Small tables with named rows and columns. After each table, cells are looked up by row and column.

ber:
fields: sasi, ref, bogiduk, fefud, valet
guno: [144, 165, 165, 93, 188]
kef: [132, 180, 180, 92, 212]
zuv: [143, 164, 164, 108, 198]
reg: [138, 171, 171, 53, 215]

zuv, ref -> 164
reg, bogiduk -> 171
guno, ref -> 165
guno, sasi -> 144
guno, valet -> 188
kef, ref -> 180
kef, sasi -> 132
guno, fefud -> 93
reg, sasi -> 138
zuv, valet -> 198
guno, bogiduk -> 165
kef, valet -> 212
kef, bogiduk -> 180
reg, fefud -> 53
zuv, sasi -> 143
zuv, bogiduk -> 164
zuv, fefud -> 108
reg, ref -> 171
Which row has the largest fefud? zuv

bukidu:
	fif	gerilo	rar	gapok	maf	tipeb
sevavuf	186	173	126	208	163	162
dadinu	150	173	233	208	163	194
mep	186	173	126	228	163	128
san	186	173	126	216	163	131
foraboz	162	173	193	208	163	194
ponar	186	173	126	208	134	194
mirulil	202	173	43	208	54	194
kalab	162	173	226	208	163	194
pas	186	173	126	208	163	140
kolif	186	173	89	208	80	194

foraboz, gerilo => 173
san, gapok => 216
dadinu, gerilo => 173
san, fif => 186
ponar, gapok => 208
kolif, tipeb => 194
dadinu, tipeb => 194
pas, gerilo => 173
mirulil, maf => 54
mep, tipeb => 128
kalab, tipeb => 194
dadinu, maf => 163
sevavuf, gerilo => 173
pas, maf => 163
foraboz, rar => 193
mirulil, rar => 43
kalab, fif => 162
mep, gapok => 228
Which row has the largest gapok? mep

sebifof:
|  | zit | kot | gul | regus | poban | nugikup | bepipas | bito | rozulu |
|---|---|---|---|---|---|---|---|---|---|
| dunu | 76 | 158 | 94 | 153 | 51 | 58 | 79 | 68 | 139 |
| semakel | 149 | 175 | 97 | 59 | 94 | 119 | 116 | 74 | 123 |
| sidok | 118 | 129 | 80 | 153 | 142 | 101 | 132 | 46 | 162 |
| bop | 116 | 106 | 124 | 192 | 74 | 127 | 137 | 133 | 154 |
| kasukod | 70 | 111 | 56 | 37 | 81 | 36 | 48 | 62 | 108 |

semakel, rozulu -> 123
bop, nugikup -> 127
dunu, poban -> 51
semakel, bepipas -> 116
semakel, gul -> 97
sidok, gul -> 80
dunu, bito -> 68
bop, rozulu -> 154
dunu, regus -> 153
sidok, poban -> 142
semakel, nugikup -> 119
dunu, nugikup -> 58
dunu, gul -> 94
sidok, zit -> 118
Which row has the largest bito? bop

meli.tsv
	vigabu	nis	podezem	fab	lamimi	pul	gavip	mozad	nevezu
nes	0.75	0.28	0.12	0.46	0.16	0.19	0.66	0.75	0.29
vinoku	0.41	0.56	0.22	0.62	0.59	0.38	0.64	0.31	0.59
vefumo	0.70	0.75	0.35	0.10	0.22	0.10	0.69	0.40	0.17
pib	0.36	0.58	0.48	0.38	0.48	0.23	0.61	0.21	0.30
gam	0.43	0.62	0.23	0.59	0.60	0.28	0.64	0.26	0.55
dinef	0.57	0.46	0.48	0.18	0.28	0.32	0.32	0.62	0.29
valevav	0.48	0.58	0.20	0.61	0.62	0.33	0.62	0.32	0.56
vop	0.70	0.49	0.43	0.53	0.67	0.65	0.23	0.41	0.60
fuvef	0.41	0.34	0.68	0.23	0.37	0.53	0.16	0.63	0.36
venid	0.74	0.45	0.56	0.23	0.74	0.25	0.13	0.66	0.19
bisof	0.23	0.38	0.45	0.57	0.24	0.57	0.59	0.29	0.61
zik	0.74	0.69	0.54	0.53	0.63	0.67	0.18	0.40	0.70
rupu	0.72	0.25	0.37	0.49	0.19	0.62	0.22	0.75	0.61

podezem of dinef: 0.48
nevezu of zik: 0.70
nevezu of bisof: 0.61
nis of vefumo: 0.75
podezem of venid: 0.56
vigabu of venid: 0.74
nevezu of nes: 0.29
vigabu of rupu: 0.72
nis of gam: 0.62
mozad of fuvef: 0.63

